Below is a small trained network, with its code and all its weights. Each question gives an input and a target symbol and asks what happens when units are switched off, that is, made to give their printed mean instead of their output.

import numpy as np


def w(rows, s, z=0):
    codes = np.array(rows[::2]) - 128.0
    scale = np.full(codes.shape[1], s)
    scale[-1] = z or s
    return codes * scale


def f(y):
    return y / 2 * (1 + np.tanh(0.7978845608 * (y + 0.044715 * y**3)))


def softmax(a):
    e = np.exp(a - a.max(-1, keepdims=True))
    return e / e.sum(-1, keepdims=True)


def log_softmax(a):
    a = a - a.max(-1, keepdims=True)
    return a - np.log(np.exp(a).sum(-1, keepdims=True))


def net(x, mask):
    ids = ['ΓΔΛΞΠΣΨΩβεζηθ'.index(c) for c in x.split()]
    T = len(ids)
    res = E[ids] + P[:T]
    u = 0
    for l in range(3):
        q, k, v = (res @ M[l].T for M in (Q, K, V))
        z = softmax(np.where(np.tri(T) > 0, q @ k.T / 4**0.5, -1e9)) @ v
        res = res + np.where(mask[u], z, O[l][:, -1]) @ O[l][:, :-1]
        u += 1
        y = f(res @ A[l][:, :-1].T + A[l][:, -1])
        res = res + np.where(mask[u : u + 8], y, B[l][:, -1]) @ B[l][:, :-1]
        u += 8
    return log_softmax(res[-1] @ U[:, :-1].T + U[:, -1])


Q, K, V, O, A, B = {}, {}, {}, {}, {}, {}
E = w([
[171,97,169,89,139,31],'Γ',
[192,78,73,96,117,100],'Δ',
[162,204,93,221,84,111],'Λ',
[150,106,199,149,161,144],'Ξ',
[158,10,164,126,154,98],'Π',
[109,53,92,66,101,207],'Σ',
[76,91,166,165,139,59],'Ψ',
[120,206,113,53,135,125],'Ω',
[112,96,216,119,48,106],'β',
[141,90,101,102,8,65],'ε',
[100,113,64,160,84,131],'ζ',
[209,74,105,140,177,167],'η',
[155,132,150,151,88,219],'θ',
],0.017)
P = w([
[85,95,186,119,115,150],'0',
[66,109,147,80,82,172],'1',
[127,109,156,59,45,164],'2',
[110,129,144,58,33,164],'3',
[137,137,151,42,4,200],'4',
[142,119,137,56,8,163],'5',
[115,100,169,71,10,176],'6',
],0.0027)
Q[0] = w([
[160,109,90,113,165,184],'0.h1',
[198,43,204,128,202,145],'0.h1',
[226,2,184,73,93,111],'0.h1',
[95,228,114,150,162,73],'0.h1',
],0.0091)
K[0] = w([
[130,73,105,133,156,129],'0.h1',
[113,102,160,72,191,134],'0.h1',
[117,136,133,5,131,170],'0.h1',
[166,156,145,178,139,91],'0.h1',
],0.016)
V[0] = w([
[138,171,122,55,197,63],'0.h1',
[123,235,119,130,105,86],'0.h1',
[253,158,101,148,170,63],'0.h1',
[37,104,83,13,138,166],'0.h1',
],0.0038)
O[0] = w([
[137,119,127,203,154,66,9],'0.h1',
[212,255,134,158,15,112,116],'0.h1',
[253,195,150,115,146,99,51],'0.h1',
[40,83,14,157,126,174,244],'0.h1',
],0.0036,0.0011)
A[0] = w([
[62,132,105,105,254,160,5],'0.n1',
[178,160,170,173,106,182,77],'0.n2',
[115,110,112,141,133,108,105],'0.n3',
[212,74,97,210,195,128,59],'0.n4',
[153,229,161,60,126,110,19],'0.n5',
[147,118,156,131,145,174,24],'0.n6',
[128,103,183,133,176,66,108],'0.n7',
[119,127,158,132,192,133,16],'0.n8',
],0.0066,0.0032)
B[0] = w([
[189,113,177,154,89,79,39],'0.n1',
[126,82,193,232,163,223,108],'0.n2',
[131,140,122,126,101,123,114],'0.n3',
[243,153,143,25,114,224,145],'0.n4',
[138,255,180,84,110,105,154],'0.n5',
[114,91,147,115,172,125,27],'0.n6',
[144,6,128,142,64,60,96],'0.n7',
[134,62,118,158,163,86,8],'0.n8',
],0.0044,0.0011)
Q[1] = w([
[137,88,158,113,58,85],'1.h1',
[118,107,117,108,126,151],'1.h1',
[98,230,143,113,221,97],'1.h1',
[60,218,130,60,254,144],'1.h1',
],0.01)
K[1] = w([
[149,165,94,132,112,85],'1.h1',
[140,130,129,109,126,161],'1.h1',
[95,60,124,140,142,117],'1.h1',
[91,3,113,119,150,134],'1.h1',
],0.016)
V[1] = w([
[194,81,124,253,72,159],'1.h1',
[125,130,99,111,146,174],'1.h1',
[131,93,96,44,166,159],'1.h1',
[137,185,181,105,152,196],'1.h1',
],0.0046)
O[1] = w([
[189,3,117,239,89,163,88],'1.h1',
[109,145,133,130,153,125,192],'1.h1',
[49,146,102,99,201,99,4],'1.h1',
[152,197,135,105,117,179,159],'1.h1',
],0.0056,0.00032)
A[1] = w([
[134,169,190,124,89,125,170],'1.n1',
[164,156,96,119,123,176,146],'1.n2',
[115,214,132,163,131,82,53],'1.n3',
[108,129,254,113,108,159,183],'1.n4',
[39,151,161,226,154,112,2],'1.n5',
[168,111,207,102,118,113,126],'1.n6',
[118,53,41,68,178,143,152],'1.n7',
[79,105,87,179,155,110,164],'1.n8',
],0.0089,0.0062)
B[1] = w([
[145,82,53,124,149,147,193],'1.n1',
[92,156,147,145,179,153,184],'1.n2',
[221,1,173,206,117,191,131],'1.n3',
[23,98,41,96,156,168,201],'1.n4',
[106,134,219,72,81,32,110],'1.n5',
[103,74,88,80,171,89,163],'1.n6',
[175,217,246,119,52,140,254],'1.n7',
[112,209,155,205,121,101,165],'1.n8',
],0.0068,0.0048)
Q[2] = w([
[254,14,74,212,201,105],'2.h1',
[181,125,144,155,250,28],'2.h1',
[98,198,119,69,232,64],'2.h1',
[106,207,72,55,154,109],'2.h1',
],0.0091)
K[2] = w([
[186,32,155,249,150,103],'2.h1',
[137,82,154,136,215,54],'2.h1',
[70,164,79,93,235,73],'2.h1',
[102,184,100,80,148,64],'2.h1',
],0.012)
V[2] = w([
[70,95,64,84,96,141],'2.h1',
[155,142,2,188,151,54],'2.h1',
[161,125,97,113,121,108],'2.h1',
[152,177,35,143,215,131],'2.h1',
],0.0045)
O[2] = w([
[76,162,148,129,140,89,247],'2.h1',
[186,175,2,142,163,77,28],'2.h1',
[151,133,121,123,146,113,138],'2.h1',
[138,165,57,80,154,154,56],'2.h1',
],0.006,0.0012)
A[2] = w([
[193,169,184,188,200,181,143],'2.n1',
[60,102,136,196,223,205,31],'2.n2',
[195,117,164,85,100,29,61],'2.n3',
[134,183,152,113,166,196,44],'2.n4',
[135,43,95,120,239,78,150],'2.n5',
[48,126,151,229,255,70,100],'2.n6',
[100,88,114,127,100,9,2],'2.n7',
[79,52,192,57,165,116,16],'2.n8',
],0.0088,0.0048)
B[2] = w([
[100,37,106,15,149,115,185],'2.n1',
[163,173,157,78,54,252,191],'2.n2',
[182,161,158,169,130,158,252],'2.n3',
[136,55,113,132,89,58,169],'2.n4',
[139,152,107,185,189,122,197],'2.n5',
[127,171,254,86,198,138,146],'2.n6',
[131,140,73,49,68,55,180],'2.n7',
[125,97,83,213,162,86,251],'2.n8',
],0.0082,0.0026)
U = w([
[162,142,110,149,165,71,132],'Γ',
[229,193,198,132,118,135,138],'Δ',
[189,86,57,174,118,158,138],'Λ',
[129,138,145,163,213,170,173],'Ξ',
[144,83,151,180,152,102,113],'Π',
[89,98,194,140,85,132,82],'Σ',
[110,135,168,126,157,79,123],'Ψ',
[100,199,84,48,171,134,251],'Ω',
[74,66,87,134,130,121,72],'β',
[130,112,108,93,41,87,1],'ε',
[98,207,93,254,90,134,179],'ζ',
[137,74,147,76,145,132,98],'η',
[117,127,113,109,103,190,15],'θ',
],0.0083,0.0057)

Each question gives the input, a string of symbols that net reads in full, and the target symbol t.
The units are the heads (4 rows each of Q, K, V and O) and the neurons (one row each of A and B). Each row of codes is followed by its name. A weight is (code - 128) times the scale printed after its matrix; where a second scale follows, it is the last column's (O, A, B and U).
mask holds one flag per unit, layer by layer, with each layer's heads first. A switched-off unit (its flag False) gives its mean, the last column of its rows in O or B, instead of its output. The means were averaged over made-up inputs and are rounded, as every weight is.
A unit's drop is (log p(t) with every unit on - log p(t) with that unit switched off) / (log p(t) with every unit on - log p(t) with every unit switched off).
The circuit of an input: a set's keep is (log p(t) with only the set's units on - log p(t) with every unit switched off) / (log p(t) with every unit on - log p(t) with every unit switched off). Starting from the 12 units with the biggest drops (on a tie, the unit counted first), units are removed one at a time, each time the one whose removal leaves the highest keep (on an exact tie, the one counted first), for as long as the keep stays at least 0.8.
circuit, biggest first: the units of the circuit, biggest drop first
top k neurons: the k neurons with the biggest drops, biggest first
k most important neurons of layer l: the k neurons of layer l with the biggest drops, biggest first
drop of u: that unit's drop, to one decimal
input Ξ η Ω Σ ζ Ω Γ, target Ω: circuit, biggest first => [1.h1; 0.n5]
input Σ β Ξ Ξ ε Ξ, target Σ: circuit, biggest first => [0.h1; 2.h1; 1.n7]
input ζ ζ Δ Σ ζ η θ, target Σ: circuit, biggest first => [2.h1; 0.h1; 1.n7]
input ζ η ζ ζ Ξ, target Ξ: most important neuron of layer 2 => [2.n5]
input Ω Ξ η, target Ω: circuit, biggest first => [1.h1; 2.n1]
input Δ ζ Γ, target Γ: top 3 neurons => [2.n5; 1.n6; 2.n7]
input ε Δ Σ ζ, target Σ: circuit, biggest first => [2.h1; 1.n7; 0.h1]
input ζ η Ω ε Ψ, target Ω: 2 most important neurons of layer 0 => [0.n5; 0.n7]
input ζ Ξ Σ Γ ζ ε Π, target Σ: circuit, biggest first => [1.n7; 0.h1; 2.h1]
input Λ θ Ω Ω ζ Ψ, target Ω: 2 most important neurons of layer 1 => [1.n7; 1.n1]
input Λ ε ζ Δ ζ ε, target Λ: circuit, biggest first => [1.h1; 0.h1; 1.n7; 0.n2]
input ζ ζ ε θ Π Ω η, target Ω: circuit, biggest first => [1.h1; 0.n5]
input ζ ζ Δ ζ Ω Γ, target Ω: circuit, biggest first => [1.h1; 0.n5; 0.n7]
input Ξ Δ Δ ζ Λ ζ Π, target Λ: top 3 neurons => [1.n3; 1.n6; 1.n4]
input Γ Λ ζ ζ Γ, target Λ: top 2 neurons => [0.n7; 1.n7]
input Δ Δ ζ Σ Π Ξ, target Σ: circuit, biggest first => [0.h1; 2.h1; 1.n7; 2.n2]
input Δ Ω ζ ε, target Ω: circuit, biggest first => [1.h1]
input Σ ζ Ω θ, target Ω: 2 most important neurons of layer 1 => [1.n4; 1.n7]
input ε Ψ Ξ, target Ξ: 2 most important neurons of layer 1 => [1.n4; 1.n7]
input ζ Δ η Λ Δ ζ, target Λ: circuit, biggest first => [1.h1; 2.h1]
input Δ Ω Δ, target Δ: 2 most important neurons of layer 2 => [2.n3; 2.n1]
input Δ Δ ε θ, target θ: top 3 neurons => [2.n2; 0.n2; 1.n4]
input ζ Ω ε Ξ, target Ω: 2 most important neurons of layer 1 => [1.n4; 1.n7]
input Λ Ω ζ η, target η: top 3 neurons => [2.n1; 2.n4; 0.n4]
input Λ ε ε β, target Λ: most important neuron of layer 0 => [0.n2]
input Λ ζ Δ Γ, target Γ: 2 most important neurons of layer 2 => [2.n5; 2.n7]
input β Ξ Ψ Ψ, target Ψ: most important neuron of layer 0 => [0.n4]
input ζ ε θ Ξ θ Ω β, target Ω: drop of 2.h1 => 0.1
input ζ Σ ε ζ ζ ζ, target Σ: drop of 1.n7 => 1.1
input η Σ Δ, target Σ: drop of 1.n7 => 0.8
